Here is a tiny trained network, its code and every weight. The questions are about switching its units off for an input and a class, where a switched-off unit gives its printed mean instead of its output.

import numpy as np


def w(rows, s, z=0):
    codes = np.array(rows[::2]) - 128.0
    scale = np.full(codes.shape[1], s)
    scale[-1] = z or s
    return codes * scale


def norm(h):
    return h / np.sqrt((h * h).mean(-1, keepdims=True) + 1e-5)


def f(y):
    return np.maximum(y, 0)


def log_softmax(a):
    a = a - a.max(-1, keepdims=True)
    return a - np.log(np.exp(a).sum(-1, keepdims=True))


def net(x, mask):
    res = np.array(x, float).reshape(1, 2) / 4 @ E
    u = 0
    for l in range(3):
        y = f(norm(res) @ A[l][:, :-1].T + A[l][:, -1])
        res = res + np.where(mask[u : u + 10], y, B[l][:, -1]) @ B[l][:, :-1]
        u += 10
    return log_softmax(norm(res)[-1] @ U[:, :-1].T + U[:, -1])


A, B = {}, {}
E = w([
[134,135,130,2,164,118,151,16],'x0',
[15,126,130,175,122,124,143,30],'x1',
],0.0088)
A[0] = w([
[117,125,134,129,132,125,137,127,79],'0.n0',
[138,134,125,149,116,129,122,251,3],'0.n1',
[54,131,130,157,126,128,133,56,131],'0.n2',
[146,128,127,57,134,125,133,109,124],'0.n3',
[137,121,127,128,128,130,121,16,35],'0.n4',
[125,127,127,207,127,127,125,237,63],'0.n5',
[145,126,131,156,127,136,129,211,67],'0.n6',
[113,137,142,124,146,132,125,139,66],'0.n7',
[135,125,126,125,117,130,128,117,80],'0.n8',
[131,133,133,70,109,140,121,118,98],'0.n9',
],0.033,0.0048)
B[0] = w([
[153,127,129,106,117,117,133,148,135],'0.n0',
[98,125,193,101,98,68,254,171,232],'0.n1',
[34,222,89,149,193,97,153,35,246],'0.n2',
[174,107,68,159,146,177,14,87,217],'0.n3',
[158,104,123,69,108,29,207,121,217],'0.n4',
[171,154,171,130,104,249,76,200,253],'0.n5',
[78,132,163,109,111,65,199,155,208],'0.n6',
[112,96,133,117,118,147,142,139,128],'0.n7',
[122,171,136,100,141,148,119,158,132],'0.n8',
[151,116,77,139,121,153,68,94,183],'0.n9',
],0.037,0.027)
A[1] = w([
[103,102,79,186,30,117,114,137,3],'1.n0',
[112,159,142,140,148,122,117,158,178],'1.n1',
[121,128,115,81,153,125,181,138,37],'1.n2',
[76,250,174,149,122,248,86,197,225],'1.n3',
[182,100,131,126,109,94,81,199,141],'1.n4',
[73,192,189,140,118,197,187,154,91],'1.n5',
[176,84,145,83,162,156,177,130,79],'1.n6',
[187,74,62,161,97,160,20,93,1],'1.n7',
[127,114,170,47,162,162,192,87,113],'1.n8',
[199,28,160,141,95,179,55,189,119],'1.n9',
],0.021,0.0026)
B[1] = w([
[103,121,139,164,161,123,133,107,143],'1.n0',
[160,152,116,148,142,131,129,140,158],'1.n1',
[141,159,111,132,111,104,117,125,167],'1.n2',
[253,15,58,175,86,145,122,16,243],'1.n3',
[130,153,95,105,49,122,168,75,161],'1.n4',
[46,177,152,178,187,146,44,192,250],'1.n5',
[106,143,97,110,104,109,128,130,149],'1.n6',
[96,154,196,125,123,148,143,236,246],'1.n7',
[145,148,117,156,112,76,108,142,182],'1.n8',
[138,145,109,95,94,55,169,101,186],'1.n9',
],0.035,0.02)
A[2] = w([
[173,93,102,176,189,101,149,161,86],'2.n0',
[166,38,106,84,136,199,2,126,1],'2.n1',
[156,38,185,119,113,180,156,109,70],'2.n2',
[97,56,119,77,150,74,185,37,117],'2.n3',
[125,50,180,95,135,176,188,118,124],'2.n4',
[111,60,154,96,160,142,123,123,87],'2.n5',
[57,153,150,78,232,102,179,113,127],'2.n6',
[240,46,71,128,112,193,112,22,80],'2.n7',
[95,136,213,56,170,125,199,210,82],'2.n8',
[128,47,166,214,203,174,86,136,129],'2.n9',
],0.034,0.0043)
B[2] = w([
[160,155,127,158,34,168,140,95,138],'2.n0',
[217,233,100,53,220,127,96,163,253],'2.n1',
[55,192,91,91,119,37,147,84,164],'2.n2',
[153,140,42,130,155,31,167,55,225],'2.n3',
[87,121,103,91,98,12,43,166,161],'2.n4',
[140,232,161,154,168,126,194,125,128],'2.n5',
[242,20,74,74,34,59,157,134,231],'2.n6',
[31,59,213,210,73,211,140,164,203],'2.n7',
[84,45,235,89,102,108,230,164,248],'2.n8',
[39,6,138,78,225,176,118,35,178],'2.n9',
],0.024,0.023)
U = w([
[83,85,153,213,167,236,72,61,59],'0',
[227,214,109,67,189,167,5,198,25],'1',
[139,138,48,125,133,15,160,26,253],'2',
[106,110,229,111,68,94,188,213,131],'3',
],0.014,0.0033)

Each question gives the input, the list of numbers given to net, and the class t.
The units are the neurons (one row each of A and B). Each row of codes is followed by its name. A weight is (code - 128) times the scale printed after its matrix; where a second scale follows, it is the last column's (A, B and U).
mask holds one flag per neuron, layer by layer. A switched-off neuron (its flag False) gives its mean, the last column of its row in B, instead of its output. The means were averaged over made-up inputs and are rounded, as every weight is.
A unit's drop is (log p(t) with every unit on - log p(t) with that unit switched off) / (log p(t) with every unit on - log p(t) with every unit switched off).
most important unit: the unit with the biggest drop
k most important neurons: the k neurons with the biggest drops, biggest first
k most important neurons of layer l: the k neurons of layer l with the biggest drops, biggest first
drop of u: that unit's drop, to one decimal
input [8,0], class 1: 4 most important neurons => [0.n1 0.n3 0.n6 1.n3]
input [8,-1], class 1: most important unit => 0.n3
input [-2,1], class 0: 3 most important neurons => [0.n5 0.n4 1.n3]
input [-3,5], class 0: 2 most important neurons => [0.n4 0.n1]
input [-4,2], class 0: 3 most important neurons => [0.n5 0.n4 1.n3]
input [4,-6], class 1: 2 most important neurons => [0.n3 0.n1]
input [-8,5], class 0: 2 most important neurons => [0.n5 1.n3]
input [-7,3], class 0: 4 most important neurons => [0.n5 0.n4 1.n3 1.n5]
input [-5,3], class 0: 2 most important neurons => [0.n5 1.n3]
input [8,-5], class 1: drop of 0.n3 => 1.2
input [6,-8], class 1: drop of 0.n3 => 1.0
input [-6,5], class 0: drop of 2.n6 => 0.0
input [5,-6], class 1: drop of 0.n3 => 0.9
input [6,-3], class 1: most important neuron of layer 1 => [1.n7]
input [6,-2], class 1: 2 most important neurons of layer 0 => [0.n3 0.n1]
